Here is a tiny trained network, its code and every weight. The questions are about switching its units off for an input and a class, where a switched-off unit gives its printed mean instead of its output.

import numpy as np


def w(rows, s, z=0):
    codes = np.array(rows[::2]) - 128.0
    scale = np.full(codes.shape[1], s)
    scale[-1] = z or s
    return codes * scale


def f(y):
    return y / 2 * (1 + np.tanh(0.7978845608 * (y + 0.044715 * y**3)))


def log_softmax(a):
    a = a - a.max(-1, keepdims=True)
    return a - np.log(np.exp(a).sum(-1, keepdims=True))


def net(x, mask):
    res = np.array(x, float).reshape(1, 8) / 4 @ E
    y = f(res @ A[0][:, :-1].T + A[0][:, -1])
    res = res + np.where(mask, y, B[0][:, -1]) @ B[0][:, :-1]
    return log_softmax(res[-1] @ U[:, :-1].T + U[:, -1])


A, B = {}, {}
E = w([
[103,193,254],'x0',
[126,126,126],'x1',
[131,130,129],'x2',
[126,127,129],'x3',
[126,128,129],'x4',
[129,129,129],'x5',
[202,46,163],'x6',
[42,199,93],'x7',
],0.0086)
A[0] = w([
[75,219,143,152],'neuron 1',
[102,162,45,229],'neuron 2',
[116,188,255,254],'neuron 3',
[176,76,33,210],'neuron 4',
[214,55,93,183],'neuron 5',
[97,122,32,205],'neuron 6',
[103,123,21,234],'neuron 7',
[167,66,85,117],'neuron 8',
[70,202,160,127],'neuron 9',
],0.0085,0.0044)
B[0] = w([
[10,82,112,210],'neuron 1',
[115,182,51,200],'neuron 2',
[102,82,199,255],'neuron 3',
[102,110,1,213],'neuron 4',
[131,41,88,210],'neuron 5',
[182,207,48,194],'neuron 6',
[179,178,49,208],'neuron 7',
[94,69,58,170],'neuron 8',
[34,57,114,198],'neuron 9',
],0.0085,0.0087)
U = w([
[212,142,78,240],'0',
[53,8,91,51],'1',
[110,115,230,223],'2',
[254,55,235,78],'3',
[133,241,89,2],'4',
],0.0065,0.0045)

Each question gives the input, the list of numbers given to net, and the class t.
The units are the neurons (one row each of A and B). Each row of codes is followed by its name. A weight is (code - 128) times the scale printed after its matrix; where a second scale follows, it is the last column's (A, B and U).
mask holds one flag per neuron, in row order. A switched-off neuron (its flag False) gives its mean, the last column of its row in B, instead of its output. The means were averaged over made-up inputs and are rounded, as every weight is.
A unit's drop is (log p(t) with every unit on - log p(t) with that unit switched off) / (log p(t) with every unit on - log p(t) with every unit switched off).
The circuit of an input: a set's keep is (log p(t) with only the set's units on - log p(t) with every unit switched off) / (log p(t) with every unit on - log p(t) with every unit switched off). Starting from all 9 units, units are removed one at a time, each time the one whose removal leaves the highest keep (on an exact tie, the one counted first), for as long as the keep stays at least 0.8.
units of the circuit, in order: the units of the circuit, biggest drop first
most important unit: the unit with the biggest drop
top k neurons: the k neurons with the biggest drops, biggest first
drop of u: that unit's drop, to one decimal
input [-1,7,-6,2,-8,4,-6,6], class 4: units of the circuit, in order -> (neuron 6; neuron 2)
input [-2,-2,3,-8,1,-1,6,3], class 0: most important unit -> neuron 1
input [5,1,-8,0,5,4,2,4], class 2: units of the circuit, in order -> (neuron 4; neuron 5; neuron 3)
input [-4,-3,1,5,-6,1,8,5], class 0: top 3 neurons -> (neuron 1; neuron 9; neuron 3)
input [1,7,1,1,6,-7,1,-8], class 3: top 3 neurons -> (neuron 1; neuron 9; neuron 2)
input [3,4,-6,-2,-8,-1,6,-4], class 3: top 2 neurons -> (neuron 1; neuron 9)
input [1,-2,4,-4,7,-8,3,3], class 2: units of the circuit, in order -> (neuron 4; neuron 7; neuron 5; neuron 8)
input [6,7,-4,-5,-3,3,-6,-5], class 2: top 2 neurons -> (neuron 4; neuron 5)
input [1,4,3,8,-5,4,0,-1], class 2: drop of neuron 2 -> 0.1
input [6,-7,-2,5,8,0,-7,6], class 1: drop of neuron 1 -> 0.3
input [-6,4,-8,4,-4,-7,-3,5], class 4: drop of neuron 1 -> 0.0
input [-8,8,1,4,4,1,-4,-7], class 0: drop of neuron 5 -> -0.1
